Below are the code and all the weights of a small trained network. Each question names an input and a target symbol and asks about switching units off, where a switched-off unit gives its printed mean instead of its output.

import numpy as np


def w(rows, s, z=0):
    codes = np.array(rows[::2]) - 128.0
    scale = np.full(codes.shape[1], s)
    scale[-1] = z or s
    return codes * scale


def f(y):
    return np.maximum(y, 0)


def softmax(a):
    e = np.exp(a - a.max(-1, keepdims=True))
    return e / e.sum(-1, keepdims=True)


def log_softmax(a):
    a = a - a.max(-1, keepdims=True)
    return a - np.log(np.exp(a).sum(-1, keepdims=True))


def net(x, mask):
    ids = ['αβγεηθμξπστψω'.index(c) for c in x.split()]
    T = len(ids)
    res = E[ids] + P[:T]
    q, k, v = (res @ M[0].T for M in (Q, K, V))
    z = softmax(np.where(np.tri(T) > 0, q @ k.T / 2**0.5, -1e9)) @ v
    res = res + np.where(mask[0], z, O[0][:, -1]) @ O[0][:, :-1]
    y = f(res @ A[0][:, :-1].T + A[0][:, -1])
    res = res + np.where(mask[1:17], y, B[0][:, -1]) @ B[0][:, :-1]
    return log_softmax(res[-1] @ U[:, :-1].T + U[:, -1])


Q, K, V, O, A, B = {}, {}, {}, {}, {}, {}
E = w([
[154,45,103,88],'α',
[148,27,115,118],'β',
[107,150,175,141],'γ',
[210,249,149,104],'ε',
[52,177,121,62],'η',
[185,95,174,111],'θ',
[125,145,159,158],'μ',
[129,136,179,173],'ξ',
[125,155,148,142],'π',
[64,72,27,189],'σ',
[158,223,20,85],'τ',
[108,28,112,85],'ψ',
[75,136,214,135],'ω',
],0.021)
P = w([
[187,57,251,12],'0',
[107,53,161,76],'1',
[108,72,152,90],'2',
[104,81,140,102],'3',
[100,91,131,113],'4',
[92,97,125,122],'5',
[82,103,124,131],'6',
[78,104,126,139],'7',
],0.014)
Q[0] = w([
[170,207,253,148],'h1',
[168,166,56,127],'h1',
],0.018)
K[0] = w([
[217,15,153,4],'h1',
[132,60,68,151],'h1',
],0.021)
V[0] = w([
[231,62,75,163],'h1',
[130,164,42,3],'h1',
],0.012)
O[0] = w([
[250,48,87,162,2],'h1',
[102,130,32,30,243],'h1',
],0.02,0.0016)
A[0] = w([
[141,68,158,111,183],'n1',
[204,59,164,152,110],'n2',
[110,61,199,125,144],'n3',
[175,179,172,165,141],'n4',
[40,121,52,78,137],'n5',
[99,91,136,79,172],'n6',
[121,144,76,89,187],'n7',
[179,160,132,160,142],'n8',
[135,150,12,144,25],'n9',
[123,84,179,177,46],'n10',
[138,136,149,109,237],'n11',
[135,213,95,79,9],'n12',
[139,90,65,194,128],'n13',
[55,207,113,140,76],'n14',
[200,250,116,96,94],'n15',
[129,207,82,161,144],'n16',
],0.012,0.013)
B[0] = w([
[59,150,65,157,198],'n1',
[93,108,199,108,230],'n2',
[138,211,89,172,199],'n3',
[96,91,53,76,162],'n4',
[211,135,173,210,254],'n5',
[116,200,97,126,197],'n6',
[201,94,136,98,199],'n7',
[193,122,86,96,152],'n8',
[23,235,175,71,151],'n9',
[149,112,204,111,176],'n10',
[156,124,2,161,176],'n11',
[37,72,102,121,176],'n12',
[31,127,170,114,173],'n13',
[142,100,158,85,199],'n14',
[168,167,136,226,141],'n15',
[167,53,101,120,140],'n16',
],0.0079,0.032)
U = w([
[59,98,95,12,56],'α',
[135,18,177,112,2],'β',
[86,179,94,127,167],'γ',
[255,115,82,184,238],'ε',
[172,129,217,34,172],'η',
[184,85,126,148,185],'θ',
[127,144,107,156,212],'μ',
[207,138,207,225,67],'ξ',
[105,160,38,162,193],'π',
[44,99,77,127,85],'σ',
[133,175,96,64,135],'τ',
[129,93,18,134,225],'ψ',
[69,167,174,65,4],'ω',
],0.0084,0.0053)

Each question gives the input, a string of symbols that net reads in full, and the target symbol t.
The units are the heads (2 rows each of Q, K, V and O) and the neurons (one row each of A and B). Each row of codes is followed by its name. A weight is (code - 128) times the scale printed after its matrix; where a second scale follows, it is the last column's (O, A, B and U).
mask holds one flag per unit, heads first, then neurons. A switched-off unit (its flag False) gives its mean, the last column of its rows in O or B, instead of its output. The means were averaged over made-up inputs and are rounded, as every weight is.
A unit's drop is (log p(t) with every unit on - log p(t) with that unit switched off) / (log p(t) with every unit on - log p(t) with every unit switched off).
The circuit of an input: a set's keep is (log p(t) with only the set's units on - log p(t) with every unit switched off) / (log p(t) with every unit on - log p(t) with every unit switched off). Starting from the 12 units with the biggest drops (on a tie, the unit counted first), units are removed one at a time, each time the one whose removal leaves the highest keep (on an exact tie, the one counted first), for as long as the keep stays at least 0.8.
circuit, biggest first: the units of the circuit, biggest drop first
most important unit: the unit with the biggest drop
top k neurons: the k neurons with the biggest drops, biggest first
drop when u is switched off: that unit's drop, to one decimal
input β ξ η α, target η: circuit, biggest first : (n5, h1, n14)
input η π β ω, target η: most important unit : n5
input β β α, target α: circuit, biggest first : (h1, n5, n13, n9)
input ξ β β β ω, target ξ: top 2 neurons : (n10, n12)
input ψ ξ β β θ β ξ, target ψ: circuit, biggest first : (n5, h1)
input ε σ ξ σ γ σ β β, target σ: circuit, biggest first : (n5, n7)
input ε β π ε β ξ σ, target σ: circuit, biggest first : (n5, h1, n13)
input β ξ β β ξ ξ, target β: circuit, biggest first : (h1, n2, n5)
input ξ η ε, target ε: circuit, biggest first : (n13, n2)
input ε β β η γ ξ η, target η: circuit, biggest first : (n5, n14, h1)
input ε η β β γ ψ, target γ: top 3 neurons : (n5, n2, n7)
input β β ξ η β ψ, target η: top 3 neurons : (n5, n14, n7)
input α β ψ π, target α: top 2 neurons : (n5, n9)
input β β β η ξ θ α θ, target β: top 3 neurons : (n2, n5, n13)
input ξ α τ β, target τ: top 4 neurons : (n9, n5, n6, n7)
input β ξ σ ω β ψ ε β, target ε: top 2 neurons : (n5, n2)
input α ω α, target ω: top 3 neurons : (n5, n14, n1)
input ε α ψ α, target ε: top 2 neurons : (n5, n7)
input ψ β σ α β, target σ: circuit, biggest first : (n5, h1, n7, n13)
input θ β ξ ψ, target ξ: circuit, biggest first : (h1)
input β β η τ β μ, target β: top 4 neurons : (n2, n5, n13, n6)
input β ξ μ, target β: drop when h1 is switched off : 1.8
input β θ β ξ α ξ ε γ, target β: drop when n10 is switched off : 0.0
input β ξ β, target ξ: drop when n3 is switched off : 0.2
